Small tables with named rows and columns. After each table, cells are looked up by row and column.

Modu:
        Liki  Zozitok  Dabidi  Koge  Vukikad  Simamo  Zabi  Das  Podebo  Tokita
Kemin     45       53      58    61       36      36    44   53      50      49
Lur       52       55      42    24       41      36    41   49      44      46
Dufi      54       43      50    38       42      53    55   46      33      48
Bogom     49       51      53    63       36      55    52   40      74      61
Bekulu    54       37      48    33       44      48    46   49      31      38
Duf       33       58      48    45       50      49    45   49      57      46
Subu      63       36      49    40       40      48    42   45      57      48

What is the Liki of Kemin in Modu? 45
What is the Simamo of Subu in Modu? 48
What is the Liki of Lur in Modu? 52
What is the Podebo of Duf in Modu? 57
What is the Koge of Dufi in Modu? 38
What is the Dabidi of Bogom in Modu? 53
What is the Tokita of Subu in Modu? 48
Row with the largest Dabidi: Kemin

Pamuka:
	Gisif	Nug	Duzil	Bukimab	Dizipe	Niregut	Piv	Ruge	Fozov	Zirep
Duv	-0.05	0.61	-0.24	0.07	0.28	0.08	0.41	0.35	0.08	0.15
Vugu	0.07	-0.47	0.27	-0.40	0.55	0.47	-0.04	0.18	0.35	0.23
Mav	0.23	0.07	0.28	0.13	0.21	0.40	0.02	0.32	0.23	0.19
Feferop	0.79	-0.62	0.10	0.10	0.42	0.11	0.63	0.84	-0.31	0.92
Saruler	0.74	0.27	0.25	0.74	0.32	0.86	-0.14	0.58	0.44	0.36
Gefu	0.36	0.14	-0.19	0.31	-0.17	0.60	-0.50	0.66	-0.09	0.06
Seluf	0.04	0.08	-0.15	0.04	0.36	0.13	0.37	0.31	-0.04	0.30

Zirep of Vugu = 0.23
Nug of Mav = 0.07
Piv of Duv = 0.41
Nug of Vugu = -0.47
Niregut of Duv = 0.08
Zirep of Feferop = 0.92
Zirep of Duv = 0.15
Zirep of Gefu = 0.06
Ruge of Duv = 0.35
Which row has the largest Piv? Feferop

Table Basok
columns: Feku, Pelug, Rebop, Defubod, Ketuf, Vekid, Pelonod, Nuf
Lan: [363, 117, -351, 715, 139, -164, -699, 784]
Zak: [-163, 224, 597, 617, 35, -248, 40, 294]
Leb: [424, -157, 723, 453, -718, 354, 615, 440]
Vaf: [3, -255, 187, 303, -914, 392, 694, -55]
Doro: [-47, 212, -276, -221, -347, 161, -293, -194]

Leb, Vekid => 354
Doro, Pelug => 212
Lan, Ketuf => 139
Zak, Pelonod => 40
Zak, Ketuf => 35
Doro, Vekid => 161

Zifiso =
|  | Lozun | Bim | Bapi | Topado | Nopilep | Lofad | Zal |
|---|---|---|---|---|---|---|---|
| Dafaket | 80 | 155 | 147 | 146 | 173 | 144 | 131 |
| Sizuni | 165 | 200 | 153 | 134 | 169 | 152 | 157 |
| Ger | 185 | 179 | 146 | 159 | 121 | 174 | 128 |
| Tek | 161 | 145 | 159 | 155 | 161 | 154 | 190 |
| Ludosa | 195 | 135 | 225 | 176 | 160 | 62 | 110 |
| Gugozon | 132 | 91 | 166 | 149 | 213 | 157 | 171 |
| Lupovek | 143 | 142 | 163 | 156 | 152 | 206 | 220 |
| Donugav | 190 | 139 | 118 | 204 | 157 | 131 | 185 |
| Pided | 127 | 196 | 176 | 207 | 139 | 162 | 226 |
| Nelekar | 147 | 96 | 183 | 170 | 107 | 196 | 137 |
| Tuve | 139 | 135 | 213 | 83 | 176 | 130 | 138 |
| Mik | 114 | 142 | 112 | 139 | 93 | 134 | 132 |

Lozun of Nelekar is 147
Lozun of Ludosa is 195
Nopilep of Ludosa is 160
Bim of Pided is 196
Zal of Sizuni is 157
Lofad of Pided is 162
Zal of Lupovek is 220
Bim of Mik is 142
Nopilep of Donugav is 157
Lozun of Tuve is 139
Bapi of Gugozon is 166
Bapi of Ger is 146
Lofad of Nelekar is 196
Bim of Ger is 179
Lozun of Mik is 114
Topado of Ger is 159
Lozun of Ger is 185
Bapi of Donugav is 118
Lozun of Sizuni is 165

Biz
columns: Posozu, Dit, Tirebon, Tetot, Vus, Nipufi, Soramu, Zad, Tebaned, Gazelod
Kugezod: [100, 182, 77, 177, 67, 128, 79, 35, 142, 156]
Puvev: [193, 74, 120, 89, 165, 114, 133, 183, 144, 132]
Muv: [194, 98, 105, 93, 133, 158, 87, 176, 138, 135]
Keket: [119, 96, 189, 199, 76, 205, 145, 128, 180, 90]
Mefi: [111, 203, 105, 124, 105, 169, 181, 77, 199, 91]
Kasi: [97, 70, 121, 151, 145, 10, 180, 84, 177, 108]
Fotosi: [156, 213, 132, 95, 222, 192, 172, 206, 125, 114]
Pitu: [155, 220, 51, 128, 122, 179, 129, 107, 125, 84]

Posozu of Keket: 119
Nipufi of Pitu: 179
Tirebon of Puvev: 120
Tebaned of Fotosi: 125
Gazelod of Pitu: 84
Tetot of Fotosi: 95
Nipufi of Kasi: 10
Gazelod of Mefi: 91
Nipufi of Kugezod: 128
Tebaned of Puvev: 144
Soramu of Puvev: 133
Gazelod of Kasi: 108
Posozu of Muv: 194
Dit of Fotosi: 213
Tetot of Keket: 199
Vus of Muv: 133
Posozu of Mefi: 111
Tetot of Muv: 93
Soramu of Kugezod: 79
Row with the largest Tebaned: Mefi

Table Tosufuf
,Tololob,Pevu,Takepek,Nikalip
Litevom,91,391,489,389
Nezodu,475,78,246,338
Dunusuz,611,796,698,708
Zak,689,144,247,390
Pomo,738,137,267,441
Tik,318,235,214,158
Bebod,511,671,600,588
Tisuf,202,194,328,297
Til,775,657,590,684

Litevom, Tololob: 91
Tik, Pevu: 235
Tisuf, Nikalip: 297
Bebod, Takepek: 600
Tik, Nikalip: 158
Pomo, Nikalip: 441
Tik, Takepek: 214

Table Domali
|  | Fisum | Pup | Nez | Lagofef | Seraba | Lomuke | Gafe | Nuba |
|---|---|---|---|---|---|---|---|---|
| Munegus | 429 | 529 | 322 | 485 | 589 | 272 | 660 | 502 |
| Dedid | 501 | 665 | 407 | 794 | 617 | 431 | 721 | 109 |
| Fuli | 564 | 514 | 452 | 556 | 449 | 626 | 486 | 341 |
| Vir | 443 | 386 | 557 | 418 | 533 | 653 | 601 | 642 |
| Nili | 609 | 713 | 513 | 446 | 435 | 737 | 459 | 473 |
| Seki | 399 | 521 | 615 | 543 | 505 | 437 | 539 | 388 |
| Pof | 403 | 551 | 205 | 526 | 523 | 416 | 616 | 597 |
| Vig | 483 | 378 | 415 | 566 | 532 | 534 | 196 | 630 |
| Zif | 509 | 501 | 299 | 235 | 302 | 447 | 839 | 482 |
| Teru | 280 | 579 | 590 | 343 | 656 | 431 | 447 | 479 |
| Muk | 368 | 462 | 508 | 574 | 591 | 645 | 706 | 518 |
| Zugezu | 663 | 519 | 631 | 481 | 497 | 500 | 479 | 502 |

Seraba of Pof: 523
Fisum of Teru: 280
Pup of Muk: 462
Nuba of Fuli: 341
Seraba of Dedid: 617
Lomuke of Zugezu: 500
Lomuke of Dedid: 431
Fisum of Seki: 399
Lomuke of Zif: 447
Nuba of Teru: 479
Gafe of Dedid: 721
Lagofef of Munegus: 485
Fisum of Dedid: 501
Gafe of Munegus: 660
Nuba of Dedid: 109
Lagofef of Zif: 235
Seraba of Vig: 532
Lagofef of Seki: 543
Which row has the largest Lomuke? Nili

